Below are the code and all the weights of a small trained network. Each question names an input and a target symbol and asks about switching units off, where a switched-off unit gives its printed mean instead of its output.

import numpy as np


def w(rows, s, z=0):
    codes = np.array(rows[::2]) - 128.0
    scale = np.full(codes.shape[1], s)
    scale[-1] = z or s
    return codes * scale


def f(y):
    return y / 2 * (1 + np.tanh(0.7978845608 * (y + 0.044715 * y**3)))


def softmax(a):
    e = np.exp(a - a.max(-1, keepdims=True))
    return e / e.sum(-1, keepdims=True)


def log_softmax(a):
    a = a - a.max(-1, keepdims=True)
    return a - np.log(np.exp(a).sum(-1, keepdims=True))


def net(x, mask):
    ids = ['γδεζηθλξπστφψω'.index(c) for c in x.split()]
    T = len(ids)
    res = E[ids] + P[:T]
    u = 0
    for l in range(2):
        r = res
        for j in range(2):
            rows = slice(2 * j, 2 * j + 2)
            q, k, v = (r @ M[l][rows].T for M in (Q, K, V))
            z = softmax(np.where(np.tri(T) > 0, q @ k.T / 2**0.5, -1e9)) @ v
            o = O[l][rows]
            res = res + np.where(mask[u + j], z, o[:, -1]) @ o[:, :-1]
        u += 2
        y = f(res @ A[l][:, :-1].T + A[l][:, -1])
        res = res + np.where(mask[u : u + 12], y, B[l][:, -1]) @ B[l][:, :-1]
        u += 12
    return log_softmax(res[-1] @ U[:, :-1].T + U[:, -1])


Q, K, V, O, A, B = {}, {}, {}, {}, {}, {}
E = w([
[71,100,87,192,90,59,210,137,114,70,100],'γ',
[123,68,107,121,133,148,92,70,84,55,81],'δ',
[72,44,136,83,133,140,140,93,117,163,176],'ε',
[136,122,139,188,104,163,65,114,179,186,126],'ζ',
[128,160,156,153,129,194,177,126,163,180,164],'η',
[128,143,166,107,161,81,224,175,110,153,135],'θ',
[174,163,138,99,182,97,111,110,161,50,81],'λ',
[135,81,173,99,163,164,126,198,148,60,66],'ξ',
[100,147,100,127,140,89,117,119,72,97,130],'π',
[167,149,72,50,140,93,200,76,141,119,93],'σ',
[130,89,124,58,74,87,119,132,134,144,104],'τ',
[207,112,117,121,51,188,136,127,119,68,165],'φ',
[69,109,166,145,94,148,76,206,131,176,131],'ψ',
[250,63,175,158,108,148,83,99,123,97,167],'ω',
],0.021)
P = w([
[70,207,200,46,88,120,134,105,83,145,140],'0',
[58,122,153,80,85,88,92,111,137,198,145],'1',
[131,119,110,65,86,11,81,121,137,154,173],'2',
[124,98,113,90,123,52,88,146,169,148,161],'3',
[132,86,117,124,151,82,117,154,183,157,124],'4',
[144,55,110,136,155,86,122,165,192,161,126],'5',
[182,59,95,136,138,33,122,169,189,120,139],'6',
[155,28,102,146,144,67,130,178,222,134,111],'7',
[160,25,86,177,140,50,127,182,215,121,123],'8',
[143,2,90,196,158,68,131,181,220,149,96],'9',
],0.0058)
Q[0] = w([
[33,249,25,176,161,132,125,97,12,56,52],'L0H1',
[174,222,127,108,180,210,119,99,128,153,108],'L0H1',
[119,136,124,127,173,137,132,93,3,23,123],'L0H2',
[63,105,104,59,114,91,240,129,101,164,145],'L0H2',
],0.0056)
K[0] = w([
[142,140,170,32,173,167,77,99,82,171,169],'L0H1',
[61,226,172,62,99,138,112,100,71,135,110],'L0H1',
[80,157,138,116,145,108,116,85,3,48,108],'L0H2',
[85,36,160,83,40,111,218,134,111,108,187],'L0H2',
],0.0069)
V[0] = w([
[92,159,85,98,52,167,181,89,121,109,94],'L0H1',
[3,211,63,235,112,77,162,171,142,99,86],'L0H1',
[139,127,117,113,97,173,119,143,182,175,61],'L0H2',
[155,126,202,147,158,155,123,100,178,162,115],'L0H2',
],0.0066)
O[0] = w([
[131,106,32,2,4,135,52,149,157,103,163,79],'L0H1',
[135,114,155,48,99,65,100,124,112,45,244,2],'L0H1',
[211,182,25,180,138,41,84,137,156,126,134,142],'L0H2',
[156,204,85,73,110,56,96,140,99,141,158,157],'L0H2',
],0.0064,0.0093)
A[0] = w([
[170,98,152,133,129,190,69,109,107,34,79,158],'L0N1',
[47,202,64,176,135,50,47,141,152,215,116,234],'L0N2',
[35,171,143,134,177,196,206,138,88,234,195,114],'L0N3',
[181,139,165,137,120,104,9,134,155,83,62,128],'L0N4',
[76,41,96,205,193,85,151,170,122,189,45,207],'L0N5',
[205,101,30,100,118,182,62,2,99,102,159,129],'L0N6',
[152,89,185,176,154,109,132,115,124,174,148,154],'L0N7',
[243,79,149,101,214,134,77,77,224,121,164,99],'L0N8',
[112,70,72,108,208,165,200,5,99,91,85,61],'L0N9',
[92,237,111,159,131,152,223,80,104,130,134,254],'L0N10',
[151,59,61,165,132,65,203,95,155,77,120,99],'L0N11',
[146,218,106,131,184,192,155,141,214,178,208,105],'L0N12',
],0.0058,0.003)
B[0] = w([
[61,85,157,190,147,144,178,184,149,165,216,163],'L0N1',
[221,87,153,116,191,92,73,120,49,93,122,186],'L0N2',
[110,151,136,119,89,100,200,119,71,132,230,151],'L0N3',
[84,163,220,167,155,173,177,120,198,108,124,175],'L0N4',
[113,53,165,45,211,122,149,131,146,169,126,251],'L0N5',
[118,124,124,195,129,183,171,145,174,133,172,157],'L0N6',
[69,246,216,118,107,67,129,162,138,166,49,186],'L0N7',
[94,95,200,122,135,47,170,81,111,145,163,191],'L0N8',
[84,115,187,105,160,210,73,108,163,115,176,149],'L0N9',
[129,118,20,57,51,59,146,88,92,110,177,145],'L0N10',
[110,116,127,88,192,130,39,142,179,239,254,151],'L0N11',
[91,199,73,204,83,60,109,52,69,133,122,138],'L0N12',
],0.0062,0.012)
Q[1] = w([
[155,88,110,110,118,89,183,124,86,180,73],'L1H1',
[95,191,2,183,108,169,110,127,83,107,86],'L1H1',
[137,46,81,127,155,94,61,79,105,117,130],'L1H2',
[137,133,211,178,150,86,71,154,154,252,87],'L1H2',
],0.0061)
K[1] = w([
[136,114,83,130,147,103,121,163,110,138,151],'L1H1',
[152,165,98,150,91,168,117,131,96,141,106],'L1H1',
[149,100,120,68,153,136,94,137,124,44,154],'L1H2',
[142,66,142,135,254,72,147,109,119,174,102],'L1H2',
],0.0086)
V[1] = w([
[162,40,136,103,163,100,114,96,163,191,232],'L1H1',
[154,130,168,22,122,76,153,143,128,134,120],'L1H1',
[145,151,160,180,75,135,152,155,136,89,195],'L1H2',
[118,165,161,134,155,211,80,232,3,159,180],'L1H2',
],0.0054)
O[1] = w([
[65,239,99,90,8,199,117,93,110,120,155,248],'L1H1',
[143,221,57,28,128,124,180,244,69,82,89,175],'L1H1',
[87,101,139,172,152,48,210,136,169,253,53,59],'L1H2',
[73,49,114,143,43,92,47,255,124,91,133,127],'L1H2',
],0.0064,0.011)
A[1] = w([
[42,157,141,184,79,75,164,77,108,141,131,123],'L1N1',
[121,202,185,134,147,142,144,109,157,64,139,122],'L1N2',
[137,50,51,122,127,58,120,71,68,55,115,162],'L1N3',
[139,137,102,91,57,126,98,95,94,138,170,64],'L1N4',
[153,79,193,177,174,167,137,119,163,41,133,105],'L1N5',
[112,115,76,74,125,78,125,187,136,83,126,216],'L1N6',
[137,147,30,144,124,119,164,46,113,60,153,220],'L1N7',
[51,36,102,149,190,127,157,188,160,113,108,7],'L1N8',
[95,157,173,155,140,156,176,37,123,146,207,172],'L1N9',
[70,124,81,75,165,169,134,144,125,128,187,142],'L1N10',
[98,190,152,101,142,125,112,60,61,161,153,118],'L1N11',
[133,172,73,102,189,156,105,103,141,1,138,251],'L1N12',
],0.0072,0.0024)
B[1] = w([
[107,142,151,169,253,170,63,150,67,168,125,177],'L1N1',
[87,94,92,59,126,73,184,131,70,131,70,177],'L1N2',
[158,65,107,78,135,179,121,61,44,120,202,137],'L1N3',
[44,151,95,130,200,133,128,117,162,128,62,168],'L1N4',
[153,114,29,90,162,80,96,134,137,118,206,189],'L1N5',
[229,142,154,159,173,162,158,66,127,117,145,178],'L1N6',
[108,47,156,62,131,159,105,155,151,216,194,153],'L1N7',
[127,201,112,118,188,172,130,145,182,108,128,144],'L1N8',
[145,156,85,99,129,174,104,137,97,93,49,248],'L1N9',
[139,190,192,189,103,87,122,125,132,98,153,196],'L1N10',
[124,134,103,131,77,138,137,160,141,94,139,198],'L1N11',
[96,76,171,189,118,67,141,94,144,196,136,171],'L1N12',
],0.0074,0.011)
U = w([
[103,121,125,140,143,122,145,103,129,133,120,40],'γ',
[118,88,104,158,181,189,86,75,144,84,138,103],'δ',
[42,182,155,102,66,158,141,120,136,107,52,122],'ε',
[174,244,165,189,143,59,55,44,163,85,158,183],'ζ',
[113,123,31,122,185,132,116,134,63,200,127,93],'η',
[176,180,128,149,150,105,214,144,99,115,159,92],'θ',
[39,71,107,121,186,16,162,93,125,96,73,185],'λ',
[121,108,105,100,204,113,167,182,184,115,142,55],'ξ',
[140,12,172,112,160,144,150,60,4,108,218,122],'π',
[127,126,199,84,124,129,146,58,201,225,215,51],'σ',
[250,127,46,15,135,206,126,83,74,69,47,175],'τ',
[158,83,95,178,74,198,191,147,163,151,140,253],'φ',
[139,73,208,86,97,103,69,230,127,183,206,156],'ψ',
[117,132,251,165,203,183,166,76,119,212,75,151],'ω',
],0.0045,0.0032)

Each question gives the input, a string of symbols that net reads in full, and the target symbol t.
The units are the heads (2 rows each of Q, K, V and O) and the neurons (one row each of A and B). Each row of codes is followed by its name. A weight is (code - 128) times the scale printed after its matrix; where a second scale follows, it is the last column's (O, A, B and U).
mask holds one flag per unit, layer by layer, with each layer's heads first. A switched-off unit (its flag False) gives its mean, the last column of its rows in O or B, instead of its output. The means were averaged over made-up inputs and are rounded, as every weight is.
A unit's drop is (log p(t) with every unit on - log p(t) with that unit switched off) / (log p(t) with every unit on - log p(t) with every unit switched off).
The circuit of an input: a set's keep is (log p(t) with only the set's units on - log p(t) with every unit switched off) / (log p(t) with every unit on - log p(t) with every unit switched off). Starting from the 12 units with the biggest drops (on a tie, the unit counted first), units are removed one at a time, each time the one whose removal leaves the highest keep (on an exact tie, the one counted first), for as long as the keep stays at least 0.8.
units of the circuit, in order: the units of the circuit, biggest drop first
most important unit: the unit with the biggest drop
top k neurons in layer l: the k neurons of layer l with the biggest drops, biggest first
which heads matter: for each layer, one digit per head in row order, 1 if its drop is at least 0.15 and else 0, layers parted by /
input τ δ ζ ζ γ τ ω φ φ, target ε: units of the circuit, in order => L1H1, L0H1, L0N8, L1N4
input ω ω ε ψ η γ ξ τ ω ζ, target ε: top 3 neurons in layer 0 => L0N8, L0N4, L0N10
input τ σ ω ω π δ δ ζ, target ζ: units of the circuit, in order => L0H2, L0N2, L0N12
input ω ω ψ τ ξ γ θ ψ, target ζ: units of the circuit, in order => L0H1, L1N6, L1N10, L1H1
input ω γ τ ω ω π, target ε: which heads matter => 11 / 10
input π ω ω γ τ ω τ, target ε: units of the circuit, in order => L1H1, L1N4, L0H1
input π ζ η γ ψ ζ ω ω ζ ζ, target ε: units of the circuit, in order => L1H1, L0H1, L0N8
input ψ ψ θ ω φ ω ψ ω ζ, target ζ: units of the circuit, in order => L0H2, L0N12
input τ δ τ ω, target ω: which heads matter => 10 / 01
input ζ τ π σ δ π ξ, target ξ: most important unit => L1N8
input π ψ ω ψ ε γ τ, target σ: which heads matter => 10 / 00
input ζ ω ζ σ τ ω λ, target λ: top 3 neurons in layer 1 => L1N2, L1N12, L1N6
input ψ ψ ψ ω φ η τ δ, target δ: which heads matter => 00 / 10
input ψ π ζ σ λ, target λ: top neuron in layer 0 => L0N4
input η ω σ, target σ: top 2 neurons in layer 1 => L1N7, L1N9
input ω ψ ψ ω ω π δ, target δ: top 2 neurons in layer 1 => L1N5, L1N8
input ψ ψ ω ω ω ψ ω δ θ, target θ: which heads matter => 10 / 10
input ω τ τ ζ ω ω ω ψ ω, target ψ: which heads matter => 10 / 01
input ω ψ ψ ω σ, target σ: top 2 neurons in layer 1 => L1N7, L1N12
input τ η σ ω τ τ σ η φ ω, target τ: top 2 neurons in layer 0 => L0N5, L0N8
input θ τ π ψ ω γ ω, target ε: top 2 neurons in layer 1 => L1N9, L1N4
input π ω ξ ω ω ω τ τ ε, target ε: top 2 neurons in layer 0 => L0N5, L0N3
input σ ζ θ τ ζ τ τ ω τ ω, target τ: top 4 neurons in layer 1 => L1N9, L1N2, L1N10, L1N12
input ζ ψ ζ ω γ, target ε: most important unit => L0N5
input θ τ η, target η: top 2 neurons in layer 0 => L0N12, L0N5
input ψ η γ η τ ζ δ ω ψ, target ε: top 2 neurons in layer 1 => L1N4, L1N5
input λ γ τ τ ψ ε τ ω λ, target ε: top neuron in layer 0 => L0N8
input η ψ ω τ τ θ λ ξ, target ξ: top 2 neurons in layer 1 => L1N5, L1N8
input φ ω ζ π, target π: top 2 neurons in layer 1 => L1N3, L1N9
